Each row is followed by its class. Each block has new classes.
-12 -1 69 -35 24 -5 -48 16 17 100 24 17 -1 10 15 -25 24 -2 5 -4 0 -8 3
 -8 8 -4 -6 -> Vafa
-5 1 2 5 8 -1 -14 -2 0 46 -1 3 -4 -9 -8 -3 -6 -7 -4 5 -9 13 -8 0 2 -7 -4 -> paru
-6 6 29 4 5 0 -21 4 3 52 -3 -6 -9 10 -8 1 9 0 -1 6 2 7 -5 -8 0 -10 2 -> Vafa
-8 3 14 -20 9 4 -4 3 10 51 1 16 5 -4 15 -13 2 0 5 -6 2 -17 4 2 0 8 -5 -> Vafa
-8 8 39 -4 6 0 -21 10 11 69 7 -2 -7 13 -5 0 7 1 3 -7 5 2 -7 -12 1 -11 -5 -> Gobut
-3 0 35 -3 15 2 -24 7 -3 62 2 1 -4 7 -4 -5 10 -4 1 4 5 6 -3 -4 -4 -9 -9 -> Vafa
-3 -2 -13 0 -3 1 4 -8 -1 -3 3 -1 5 -10 9 -10 -5 -2 2 -4 -5 -12 6 5 3 5
 10 -> Gul
-5 8 45 5 7 -4 -37 9 4 100 6 -7 -9 9 -15 9 16 -4 -6 14 1 21 -12 -10 -8
 -22 0 -> Vafa
-8 -1 -4 -17 9 -13 -2 -17 0 48 -16 15 7 -10 15 -14 0 -6 5 -5 -10 -15 6 3
 4 0 -4 -> Gul
-1 13 54 -15 21 3 -20 9 16 79 6 -2 -1 26 7 -8 17 4 3 -5 14 -11 5 -22 1
 -3 -5 -> Gul
-11 -14 34 -50 16 -8 -18 6 17 100 11 42 9 -1 39 -29 13 -1 13 -10 -8 -27
 10 15 9 8 -7 -> dusal
8 10 15 29 7 6 -10 7 -4 -58 -5 -21 1 24 -27 27 12 2 -11 10 12 23 -10 -17
 -5 -15 3 -> paru
5 11 14 3 9 8 -5 8 2 -35 -2 -4 3 10 -5 11 2 5 -6 6 15 -1 8 -10 2 -6 4 -> paru
-5 5 17 15 -2 5 -15 4 -5 27 9 -11 -11 8 -19 18 2 -7 -5 8 2 25 -11 -9 -7
 -10 6 -> Gobut
-12 -6 26 -65 24 -7 -6 3 26 100 18 39 17 -19 63 -49 3 5 13 -22 -4 -53 18
 11 24 26 -8 -> dusal
3 2 15 24 -2 -4 -25 5 -9 27 -7 -14 -14 2 -29 14 10 -7 -2 14 1 33 -21 -4
 0 -24 2 -> paru
-1 8 33 5 2 -2 -21 8 1 41 5 -2 -2 19 -13 14 9 -4 -1 4 1 16 -5 -4 0 -15 0 -> dusal
-10 15 44 -24 13 -4 -23 11 16 100 2 6 3 8 9 -8 10 7 1 5 3 -17 -1 -8 15
 -9 -1 -> dusal
3 4 29 2 5 -5 -16 8 4 30 -1 -3 -7 9 -7 5 12 3 -5 8 3 7 -2 -9 1 -12 -1 -> dusal
15 2 0 48 -25 -9 -17 19 -16 -64 -7 -29 -19 27 -47 42 2 -11 -17 18 -3 39
 -23 -9 -11 -25 3 -> paru
-4 1 24 -16 2 3 -8 7 6 33 -3 10 1 6 11 -13 17 2 -1 -3 4 -14 8 -8 0 1 -1 -> Vafa
-6 -14 -2 -18 5 -11 -10 0 10 89 3 12 3 -16 24 -15 2 -3 7 -8 -21 8 -3 4
 -1 0 -7 -> Vafa
-4 -12 -5 -8 3 -6 -14 -2 1 75 8 7 0 -14 6 -10 -6 -5 5 4 -18 11 -3 9 -6
 -3 1 -> Vafa
-6 4 22 1 -3 -1 -22 6 -1 28 -8 -2 -1 11 -6 8 9 0 2 3 4 7 -6 5 1 -8 2 -> paru
-3 -8 -10 0 6 -7 -9 -7 0 48 8 15 0 -13 9 -11 9 -5 7 -5 -12 13 -1 14 1 4
 -4 -> Vafa
-6 6 32 -15 8 1 -20 13 18 66 5 3 2 12 11 1 11 0 4 2 10 -5 2 -16 2 -1 -3 -> Gul
-9 9 31 -4 12 -6 -30 19 8 75 2 -12 -6 16 -11 1 12 2 -4 7 6 5 -2 -12 0
 -12 -1 -> Gobut
-11 0 22 -31 7 -2 -14 4 8 100 4 10 1 -6 12 -19 6 0 8 -3 -3 -14 0 0 10 -1
 -5 -> Vafa
-3 4 29 -8 6 -4 -23 -6 5 94 3 11 -7 -1 3 1 10 -5 2 1 -10 4 -5 -5 -5 -8 7 -> Vafa
-3 1 4 7 0 -7 -7 -3 4 6 3 -6 -12 13 -6 2 2 1 -5 2 0 2 -4 1 2 -2 4 -> leke
3 0 13 -8 4 -3 -5 4 13 20 6 4 2 3 8 -6 0 4 3 -2 2 -24 1 0 5 7 -9 -> Vafa

Each row is followed by its class. Each block has new classes.
-12 0 22 16 3 -26 -29 0 10 21 -2 13 4 -2 -34 5 32 -30 34 -21 62 -21 -1
 -84 42 1 2 -> rad
-3 19 31 -8 -1 -3 4 -46 4 24 -6 -30 2 -77 -39 -18 -10 24 27 -29 13 21 22
 -10 40 -11 32 -> Filet
3 -23 65 6 -14 18 -50 -12 -6 40 0 -36 1 -17 -31 9 -43 34 3 24 -8 11 1 11
 37 -20 21 -> Filet
18 -5 29 10 -7 -15 -4 21 -3 5 0 9 -1 0 21 4 28 -59 37 -13 76 33 19 -28
 28 10 17 -> rad
8 -20 53 2 -25 -17 -19 2 18 79 -8 22 0 16 33 20 -31 -40 38 45 59 2 8 -50
 0 58 6 -> rad
6 -8 49 10 3 -5 -9 14 7 -15 -16 -14 -2 17 -16 2 22 -21 -9 3 50 26 9 -43
 22 -9 11 -> rad
